Below are the code and all the weights of a small trained network. Each question names an input and a class and asks about switching units off, where a switched-off unit gives its printed mean instead of its output.

import numpy as np


def w(rows, s, z=0):
    codes = np.array(rows[::2]) - 128.0
    scale = np.full(codes.shape[1], s)
    scale[-1] = z or s
    return codes * scale


def norm(h):
    return h / np.sqrt((h * h).mean(-1, keepdims=True) + 1e-5)


def f(y):
    return y / 2 * (1 + np.tanh(0.7978845608 * (y + 0.044715 * y**3)))


def log_softmax(a):
    a = a - a.max(-1, keepdims=True)
    return a - np.log(np.exp(a).sum(-1, keepdims=True))


def net(x, mask):
    res = np.array(x, float).reshape(1, 7) / 4 @ E
    u = 0
    for l in range(3):
        y = f(norm(res) @ A[l][:, :-1].T + A[l][:, -1])
        res = res + np.where(mask[u : u + 8], y, B[l][:, -1]) @ B[l][:, :-1]
        u += 8
    return log_softmax(norm(res)[-1] @ U[:, :-1].T + U[:, -1])


A, B = {}, {}
E = w([
[151,176,26,65,144,139,150],'x0',
[220,124,146,130,153,68,57],'x1',
[134,136,127,131,119,132,127],'x2',
[78,175,100,158,86,6,118],'x3',
[107,105,135,119,160,119,130],'x4',
[96,97,139,114,178,114,130],'x5',
[119,116,129,126,143,123,129],'x6',
],0.0025)
A[0] = w([
[139,36,221,82,107,246,86,52],'0.n0',
[92,130,136,168,140,146,195,97],'0.n1',
[182,149,88,176,49,148,133,183],'0.n2',
[192,125,179,94,155,100,1,122],'0.n3',
[111,131,95,111,162,102,231,216],'0.n4',
[170,202,99,170,41,146,135,249],'0.n5',
[173,76,121,137,130,179,103,186],'0.n6',
[120,71,171,111,158,95,123,149],'0.n7',
],0.0034,0.0016)
B[0] = w([
[116,143,89,110,91,147,82,253],'0.n0',
[99,165,144,129,84,175,158,142],'0.n1',
[54,113,129,50,193,200,164,179],'0.n2',
[150,168,148,101,118,140,252,207],'0.n3',
[165,248,95,160,140,142,116,207],'0.n4',
[119,85,146,152,231,45,122,231],'0.n5',
[132,110,70,120,168,73,103,194],'0.n6',
[191,141,71,107,76,113,149,157],'0.n7',
],0.0032,0.0017)
A[1] = w([
[117,63,222,103,31,113,112,85],'1.n0',
[94,96,171,187,125,113,99,58],'1.n1',
[3,160,129,154,85,187,172,254],'1.n2',
[80,145,107,158,112,50,121,76],'1.n3',
[86,141,139,137,139,47,170,92],'1.n4',
[90,69,205,180,75,145,100,157],'1.n5',
[176,47,103,50,142,209,131,135],'1.n6',
[129,42,127,106,174,186,127,47],'1.n7',
],0.004,0.00075)
B[1] = w([
[120,178,90,221,160,135,138,157],'1.n0',
[142,118,37,80,184,149,99,136],'1.n1',
[217,39,138,77,107,94,148,251],'1.n2',
[89,137,110,101,24,204,27,172],'1.n3',
[158,128,156,97,116,195,81,174],'1.n4',
[139,192,91,116,253,142,153,178],'1.n5',
[55,150,154,153,112,94,57,234],'1.n6',
[149,149,101,131,28,124,96,168],'1.n7',
],0.0042,0.0025)
A[2] = w([
[113,182,43,121,254,146,124,149],'2.n0',
[135,186,84,46,96,111,143,15],'2.n1',
[154,214,84,75,150,118,150,39],'2.n2',
[107,103,77,162,118,72,104,124],'2.n3',
[130,144,178,97,111,169,45,88],'2.n4',
[100,76,86,91,137,144,169,254],'2.n5',
[148,105,121,125,127,200,58,54],'2.n6',
[209,142,175,103,142,48,120,232],'2.n7',
],0.0042,0.00075)
B[2] = w([
[130,163,167,214,143,129,127,247],'2.n0',
[107,116,164,164,177,137,96,212],'2.n1',
[122,81,162,184,126,147,120,194],'2.n2',
[121,123,127,130,137,253,99,151],'2.n3',
[25,148,65,116,74,115,96,213],'2.n4',
[180,142,157,129,115,75,144,205],'2.n5',
[77,173,93,124,83,56,80,194],'2.n6',
[117,87,117,69,92,164,222,254],'2.n7',
],0.0054,0.0017)
U = w([
[45,154,52,78,56,137,45,212],'0',
[200,57,137,34,102,124,255,208],'1',
[147,171,156,238,218,163,139,3],'2',
],0.0085,0.00048)

Each question gives the input, the list of numbers given to net, and the class t.
The units are the neurons (one row each of A and B). Each row of codes is followed by its name. A weight is (code - 128) times the scale printed after its matrix; where a second scale follows, it is the last column's (A, B and U).
mask holds one flag per neuron, layer by layer. A switched-off neuron (its flag False) gives its mean, the last column of its row in B, instead of its output. The means were averaged over made-up inputs and are rounded, as every weight is.
A unit's drop is (log p(t) with every unit on - log p(t) with that unit switched off) / (log p(t) with every unit on - log p(t) with every unit switched off).
The circuit of an input: a set's keep is (log p(t) with only the set's units on - log p(t) with every unit switched off) / (log p(t) with every unit on - log p(t) with every unit switched off). Starting from the 12 units with the biggest drops (on a tie, the unit counted first), units are removed one at a time, each time the one whose removal leaves the highest keep (on an exact tie, the one counted first), for as long as the keep stays at least 0.8.
units of the circuit, in order: the units of the circuit, biggest drop first
unit that matters most: the unit with the biggest drop
top k neurons: the k neurons with the biggest drops, biggest first
top k neurons in layer l: the k neurons of layer l with the biggest drops, biggest first
input [8,3,-6,0,1,8,-1], class 2: unit that matters most -> 1.n2
input [-7,-4,6,5,5,3,3], class 2: top 3 neurons -> (1.n5; 1.n0; 1.n6)
input [3,-7,-6,-7,7,-3,7], class 0: top 2 neurons -> (1.n6; 0.n3)
input [-7,-8,-1,7,-1,-2,3], class 1: top 2 neurons in layer 0 -> (0.n0; 0.n6)
input [7,3,0,5,-8,-3,5], class 2: top 2 neurons -> (1.n2; 1.n6)
input [5,-1,-3,4,-4,3,0], class 2: top 3 neurons -> (0.n4; 1.n6; 1.n7)
input [4,-6,3,-7,0,6,-1], class 0: units of the circuit, in order -> (1.n6; 1.n7)
input [6,2,5,-5,2,0,3], class 2: top 2 neurons in layer 1 -> (1.n2; 1.n3)
input [6,-5,-2,-5,2,-8,4], class 2: top 3 neurons -> (1.n3; 0.n4; 1.n4)
input [7,-6,6,6,7,0,-3], class 2: top 3 neurons -> (0.n4; 1.n7; 2.n1)
input [-1,-3,-1,2,4,3,2], class 1: top 2 neurons -> (1.n2; 0.n5)
input [-4,6,8,-2,6,0,-3], class 1: top 2 neurons -> (0.n3; 2.n7)
input [8,-1,4,6,4,0,7], class 2: top 2 neurons in layer 1 -> (1.n6; 1.n7)
input [6,8,4,5,1,4,1], class 1: units of the circuit, in order -> (2.n7; 1.n6)
input [-4,4,-5,3,-8,5,8], class 1: units of the circuit, in order -> (2.n7)
input [2,4,-7,-6,5,-5,0], class 0: top 2 neurons -> (1.n6; 1.n2)
input [-6,2,0,4,-8,0,-6], class 2: top 2 neurons -> (1.n5; 1.n0)
input [-4,0,1,-5,-7,-7,6], class 0: top 2 neurons in layer 0 -> (0.n2; 0.n0)
input [-5,-1,-1,-5,0,0,-7], class 0: top 2 neurons in layer 0 -> (0.n0; 0.n5)
input [-1,8,-1,4,-7,1,8], class 1: top neuron in layer 0 -> (0.n3)
